[  3 -38 -26  13 -38  43 -38 -65  -2 -34 -20]  Vufak
[ 57   8 -30 -13  27   4  13 -12  79  11  13]  dogak
[ 57   8 -30 -13  27   4  15  51 -23  22   5]  Beri
[ 45  -1  22 -82 -11 -34 -10  45 -10  21  21]  Mude
[  3  46 -26  13 -38  43  16  16  -7  -7  -7]  gava
places dogak: [13]  7 11
places Vufak: [-38]  2 5 7
places Mude: [45]  1 8
places gava: [16]  7 8
places Vufak: [-26]  3

[ 81 -53 -57  81] = sofek
[ 55  31  31 -14] = Gel
[-41 -41 -41 -42] = zin
[-54 -74  59 -74] = dezam
[ 12 -88 -12 -77] = bur
[-26  75 -44  87] = zadaz
[-63  -9 -29 -15] = Veru
[-71  50  45  90] = noku
[ 51  12 -70  64] = fud
[ 73 -70  50  48] = kivi
[31  3 79 70] = raned
[ 4 -3 -6 75] = fozuz
places zin: [-41]  1 2 3
places Gel: [31]  2 3
places dezam: [-74]  2 4
places dezam: [59]  3
places sofek: [-53]  2

[73 40 43 20 93 46 -6] = suve
[-49 -25 -30 -12 -62 -47   3] = Zevit
[4 2 4 0 6 5 3] = Tib
[-5 -5 -6 -3 -7 -9 -1] = Natu
[-19  -9 -10   0 -10  -4   1] = tal
[36 21 21 13 47 13 -3] = Fene
[-22 -10 -12  -6 -32 -22   1] = ves
[-19  -9 -10 -27 -23 -14   2] = zabu
[-30 -17 -16 -28 -28 -28   3] = rume
places Fene: [47]  5
places rume: [-28]  4 5 6

[11 -1 10 10 -1 10] = Fuzo
[ 24 -60 -60 -61 -60 -60] = Fug
[12 -3 -2  4  8 14] = pebo
[ -2  22  -9   3 -10 -29] = Notu
[ 13 -24   7   2  13  12] = zif
[-20  20   1  -5 -31 -59] = fik
[ 15  15 -30  15 -30 -30] = gatol
places zif: [13]  1 5
places gatol: [-30]  3 5 6
places Fug: [-60]  2 3 5 6
places Fuzo: [10]  3 4 6
places fik: [20]  2

[ 48  38  -7   7   8  15 -56  69 -50] : nof
[  7   7  36   7 -14  15  40 -36   7] : guget
[-20   6  37   7 -14  15  40 -61 -12] : kabuv
[-53  17  61  20  46  -1  61 -64  46] : bidop
places bidop: [61]  3 7
places bidop: [-53]  1
places guget: [36]  3
places guget: [7]  1 2 4 9

[ -5   7  35   1  16  -2  10 -12 -38 -19 -32  28  25  -2 -27 -16  -5 -37
  17] -> lupa
[  4  64  28  -5  40  -8 -50 -42 -48  -2 -12 -48 -18  10  20  -4 -15 -20
  61] -> leful
[  7   6  12 -53 -18  52  12  -6 -44  16 -12  81  38   2 -30   3 -12  -5
  13] -> Fir
[  5 -29  -8   2 -19   2   4  31  47  -2 -14 -16  18 -36  -1 -29  71  -4
 -31] -> tega
[  2  62  28 -14  -8  13 -17 -43 -36   4 -25  34  22  32 -13  26 -20  38
  14] -> fekov
[  4  64  28  64  40  64 -50  64 -50  -2 -12 -48 -18  20  64  -4 -15 -20
  61] -> duvam
[  3 -57 -92  15   0   3  24   1 -30  65  -7   1  27   5  -2 -20   0 -28
  23] -> Valum
[ -3 -13  -2  14   1  -1   8  -7 -23 -40  -7  34  -6  42  -5  -9   2 -14
  31] -> Bolag
[  1  15   6   1   5   8   4 -11 -36   5  -9  26   4  14 -22  13 -29   1
  12] -> bago
[  1  15   6   1   5   8   4 -11 -36   5  -9  26   4  14 -22 -30  -4   4
   5] -> Fas
[ 53 -58 -25  30 -11   4   9 -14 -11   8  -8  11  63   1 -14 -14  -2 -18
  -2] -> mov
[  2 -40  10  51  -1  -4  -5  -5 -60  -1 -13 -31   9  36  -3 -10  -5 -12
  16] -> fisit
places duvam: [64]  2 4 6 8 15
places mov: [-2]  17 19
places tega: [-19]  5

